Below are the code and all the weights of a small trained network. Each question names an input and a target symbol and asks about switching units off, where a switched-off unit gives its printed mean instead of its output.

import numpy as np


def w(rows, s, z=0):
    codes = np.array(rows[::2]) - 128.0
    scale = np.full(codes.shape[1], s)
    scale[-1] = z or s
    return codes * scale


def norm(h):
    return h / np.sqrt((h * h).mean(-1, keepdims=True) + 1e-5)


def f(y):
    return y / 2 * (1 + np.tanh(0.7978845608 * (y + 0.044715 * y**3)))


def softmax(a):
    e = np.exp(a - a.max(-1, keepdims=True))
    return e / e.sum(-1, keepdims=True)


def log_softmax(a):
    a = a - a.max(-1, keepdims=True)
    return a - np.log(np.exp(a).sum(-1, keepdims=True))


def net(x, mask):
    ids = ['αβγεζημτφ'.index(c) for c in x.split()]
    T = len(ids)
    res = E[ids] + P[:T]
    q, k, v = (norm(res) @ M[0].T for M in (Q, K, V))
    z = softmax(np.where(np.tri(T) > 0, q @ k.T / 2**0.5, -1e9)) @ v
    res = res + np.where(mask[0], z, O[0][:, -1]) @ O[0][:, :-1]
    y = f(norm(res) @ A[0][:, :-1].T + A[0][:, -1])
    res = res + np.where(mask[1:17], y, B[0][:, -1]) @ B[0][:, :-1]
    return log_softmax(norm(res)[-1] @ U[:, :-1].T + U[:, -1])


Q, K, V, O, A, B = {}, {}, {}, {}, {}, {}
E = w([
[165,137,152,149],'α',
[92,137,165,127],'β',
[166,142,162,150],'γ',
[68,173,140,118],'ε',
[108,81,113,155],'ζ',
[109,92,155,91],'η',
[121,107,66,63],'μ',
[85,170,6,186],'τ',
[142,170,165,95],'φ',
],0.017)
P = w([
[35,84,155,254],'0',
[68,97,144,211],'1',
[98,102,134,185],'2',
[118,122,140,151],'3',
[159,128,142,126],'4',
[203,122,129,99],'5',
[214,141,135,91],'6',
[197,156,156,83],'7',
],0.0047)
Q[0] = w([
[2,86,140,72],'H0',
[160,71,17,151],'H0',
],0.0083)
K[0] = w([
[184,104,105,1],'H0',
[42,70,165,227],'H0',
],0.0081)
V[0] = w([
[137,2,188,88],'H0',
[185,144,134,40],'H0',
],0.009)
O[0] = w([
[3,45,109,63,224],'H0',
[57,154,66,173,2],'H0',
],0.0054,0.0032)
A[0] = w([
[152,127,133,131,57],'N0',
[165,178,135,78,83],'N1',
[201,170,146,131,154],'N2',
[126,163,85,206,114],'N3',
[98,145,83,120,85],'N4',
[151,143,74,161,137],'N5',
[98,107,127,197,224],'N6',
[124,122,140,107,3],'N7',
[151,145,187,103,2],'N8',
[110,122,128,171,114],'N9',
[153,131,146,173,25],'N10',
[251,181,164,129,170],'N11',
[172,124,59,90,173],'N12',
[155,57,104,184,93],'N13',
[142,96,112,155,98],'N14',
[146,168,148,87,45],'N15',
],0.014,0.0013)
B[0] = w([
[105,137,126,125,127],'N0',
[153,130,182,108,158],'N1',
[134,150,194,71,195],'N2',
[142,176,108,156,139],'N3',
[192,98,117,91,136],'N4',
[102,197,107,155,128],'N5',
[201,141,95,100,165],'N6',
[109,134,144,158,132],'N7',
[102,188,109,174,189],'N8',
[163,138,102,111,136],'N9',
[94,78,114,121,146],'N10',
[188,174,252,52,255],'N11',
[151,193,87,63,148],'N12',
[186,95,146,176,162],'N13',
[140,117,125,155,132],'N14',
[115,130,173,135,152],'N15',
],0.017,0.0069)
U = w([
[218,24,118,208,250],'α',
[78,121,119,236,205],'β',
[115,130,118,171,17],'γ',
[145,177,183,131,119],'ε',
[99,141,162,159,127],'ζ',
[45,2,148,82,65],'η',
[155,95,48,45,122],'μ',
[176,131,207,109,234],'τ',
[205,197,34,170,186],'φ',
],0.0097,0.0023)

Each question gives the input, a string of symbols that net reads in full, and the target symbol t.
The units are the heads (2 rows each of Q, K, V and O) and the neurons (one row each of A and B). Each row of codes is followed by its name. A weight is (code - 128) times the scale printed after its matrix; where a second scale follows, it is the last column's (O, A, B and U).
mask holds one flag per unit, heads first, then neurons. A switched-off unit (its flag False) gives its mean, the last column of its rows in O or B, instead of its output. The means were averaged over made-up inputs and are rounded, as every weight is.
A unit's drop is (log p(t) with every unit on - log p(t) with that unit switched off) / (log p(t) with every unit on - log p(t) with every unit switched off).
The circuit of an input: a set's keep is (log p(t) with only the set's units on - log p(t) with every unit switched off) / (log p(t) with every unit on - log p(t) with every unit switched off). Starting from the 12 units with the biggest drops (on a tie, the unit counted first), units are removed one at a time, each time the one whose removal leaves the highest keep (on an exact tie, the one counted first), for as long as the keep stays at least 0.8.
units of the circuit, in order: the units of the circuit, biggest drop first
k most important neurons: the k neurons with the biggest drops, biggest first
drop when u is switched off: that unit's drop, to one decimal
input μ ζ ζ β ζ η β, target η: units of the circuit, in order	(H0 N11 N8)
input ζ η η, target η: units of the circuit, in order	(N11 H0)
input β η β, target η: units of the circuit, in order	(H0 N11)
input η β φ α β, target φ: most important neuron	(N11)
input ζ β α β α φ β ε, target φ: 3 most important neurons	(N11 N2 N4)
input ε μ ε, target μ: 2 most important neurons	(N11 N8)
input ζ μ α ε, target μ: 3 most important neurons	(N11 N4 N8)
input α φ β β α ζ, target α: 2 most important neurons	(N11 N13)
input β β α ζ α μ β, target μ: 4 most important neurons	(N11 N8 N2 N13)
input β α η β φ φ ε, target φ: drop when N2 is switched off	0.2
input μ β η, target η: drop when N11 is switched off	0.4
input β μ ζ, target α: drop when N11 is switched off	0.1
